Below are the code and all the weights of a small trained network. Each question names an input and a target symbol and asks about switching units off, where a switched-off unit gives its printed mean instead of its output.

import numpy as np


def w(rows, s, z=0):
    codes = np.array(rows[::2]) - 128.0
    scale = np.full(codes.shape[1], s)
    scale[-1] = z or s
    return codes * scale


def f(y):
    return np.maximum(y, 0)


def softmax(a):
    e = np.exp(a - a.max(-1, keepdims=True))
    return e / e.sum(-1, keepdims=True)


def log_softmax(a):
    a = a - a.max(-1, keepdims=True)
    return a - np.log(np.exp(a).sum(-1, keepdims=True))


def net(x, mask):
    ids = ['αβγδεζλμτ'.index(c) for c in x.split()]
    T = len(ids)
    res = E[ids] + P[:T]
    r = res
    for j in range(2):
        rows = slice(2 * j, 2 * j + 2)
        q, k, v = (r @ M[0][rows].T for M in (Q, K, V))
        z = softmax(np.where(np.tri(T) > 0, q @ k.T / 2**0.5, -1e9)) @ v
        o = O[0][rows]
        res = res + np.where(mask[j], z, o[:, -1]) @ o[:, :-1]
    y = f(res @ A[0][:, :-1].T + A[0][:, -1])
    res = res + np.where(mask[2:18], y, B[0][:, -1]) @ B[0][:, :-1]
    return log_softmax(res[-1] @ U[:, :-1].T + U[:, -1])


Q, K, V, O, A, B = {}, {}, {}, {}, {}, {}
E = w([
[132,140,192,74,182],'α',
[109,141,102,164,122],'β',
[194,250,106,97,210],'γ',
[92,135,172,122,107],'δ',
[131,50,150,118,131],'ε',
[192,152,117,107,199],'ζ',
[160,47,177,24,114],'λ',
[156,164,152,119,98],'μ',
[57,157,85,163,160],'τ',
],0.018)
P = w([
[207,98,174,216,22],'0',
[161,124,112,129,75],'1',
[164,89,121,144,19],'2',
[187,143,120,184,2],'3',
[163,119,214,99,134],'4',
[127,150,89,148,104],'5',
[172,119,213,118,97],'6',
[125,175,153,148,150],'7',
[143,221,154,170,152],'8',
],0.0086)
Q[0] = w([
[56,118,153,152,221],'h1',
[102,145,108,123,172],'h1',
[124,45,57,34,105],'h2',
[2,192,84,39,251],'h2',
],0.0068)
K[0] = w([
[65,68,110,123,253],'h1',
[127,248,69,45,86],'h1',
[136,197,115,214,84],'h2',
[59,151,149,149,118],'h2',
],0.0051)
V[0] = w([
[196,67,173,155,79],'h1',
[8,87,106,116,109],'h1',
[144,44,59,91,196],'h2',
[197,152,254,91,75],'h2',
],0.009)
O[0] = w([
[105,101,66,93,186,198],'h1',
[73,79,215,101,65,42],'h1',
[187,2,113,153,195,79],'h2',
[16,157,110,62,190,254],'h2',
],0.0079,0.007)
A[0] = w([
[144,83,75,124,183,95],'n1',
[122,151,83,50,89,138],'n2',
[91,81,247,128,62,86],'n3',
[86,108,121,129,184,191],'n4',
[91,63,227,145,195,88],'n5',
[133,215,128,71,71,84],'n6',
[255,149,88,139,127,179],'n7',
[38,76,159,107,87,116],'n8',
[184,155,122,88,94,83],'n9',
[151,160,229,109,190,178],'n10',
[56,131,104,236,107,254],'n11',
[226,115,103,238,125,103],'n12',
[67,96,60,87,116,184],'n13',
[151,157,176,117,207,207],'n14',
[166,158,230,93,90,254],'n15',
[115,67,122,164,148,170],'n16',
],0.0085,0.0032)
B[0] = w([
[132,92,94,98,240,170],'n1',
[142,189,112,154,104,209],'n2',
[209,87,225,128,97,149],'n3',
[161,28,130,136,77,214],'n4',
[159,149,118,101,160,160],'n5',
[108,245,205,139,127,217],'n6',
[32,45,156,231,93,191],'n7',
[179,248,194,185,110,168],'n8',
[204,119,142,147,111,153],'n9',
[78,113,96,216,71,223],'n10',
[255,16,187,86,14,201],'n11',
[86,74,45,176,210,149],'n12',
[208,140,233,128,172,212],'n13',
[81,2,58,97,66,254],'n14',
[148,25,70,156,72,186],'n15',
[201,102,222,210,181,142],'n16',
],0.005,0.0072)
U = w([
[52,98,133,98,116,180],'α',
[151,107,134,174,108,171],'β',
[133,138,73,177,115,11],'γ',
[88,139,254,162,148,22],'δ',
[159,86,183,165,186,253],'ε',
[116,69,103,185,163,7],'ζ',
[173,112,157,79,172,50],'λ',
[114,163,133,99,119,129],'μ',
[123,77,165,216,87,222],'τ',
],0.0099,0.002)

Each question gives the input, a string of symbols that net reads in full, and the target symbol t.
The units are the heads (2 rows each of Q, K, V and O) and the neurons (one row each of A and B). Each row of codes is followed by its name. A weight is (code - 128) times the scale printed after its matrix; where a second scale follows, it is the last column's (O, A, B and U).
mask holds one flag per unit, heads first, then neurons. A switched-off unit (its flag False) gives its mean, the last column of its rows in O or B, instead of its output. The means were averaged over made-up inputs and are rounded, as every weight is.
A unit's drop is (log p(t) with every unit on - log p(t) with that unit switched off) / (log p(t) with every unit on - log p(t) with every unit switched off).
The circuit of an input: a set's keep is (log p(t) with only the set's units on - log p(t) with every unit switched off) / (log p(t) with every unit on - log p(t) with every unit switched off). Starting from the 12 units with the biggest drops (on a tie, the unit counted first), units are removed one at a time, each time the one whose removal leaves the highest keep (on an exact tie, the one counted first), for as long as the keep stays at least 0.8.
circuit, biggest first: the units of the circuit, biggest drop first
top k neurons: the k neurons with the biggest drops, biggest first
which heads matter: for each layer, one digit per head in row order, 1 if its drop is at least 0.15 and else 0, layers parted by /
drop when u is switched off: that unit's drop, to one decimal
input μ γ λ μ α λ, target μ: circuit, biggest first	h2, n2, n8
input γ λ β ζ, target ζ: which heads matter	11
input ζ μ μ, target μ: which heads matter	01
input τ λ α τ δ τ, target τ: circuit, biggest first	h1, n11
input ζ τ ζ β β γ μ γ γ, target γ: which heads matter	10
input μ α α α β δ, target δ: which heads matter	01
input τ τ τ, target τ: circuit, biggest first	h2, h1
input γ ε τ τ γ, target τ: circuit, biggest first	n7, h2, n10
input δ β γ ε γ α β α α, target α: which heads matter	00
input τ δ τ τ δ, target τ: top 3 neurons	n15, n10, n13
input ε δ τ μ μ α α, target α: drop when h2 is switched off	0.1
input α τ λ ε, target ε: drop when n8 is switched off	0.0
input μ μ μ, target μ: drop when h1 is switched off	0.1
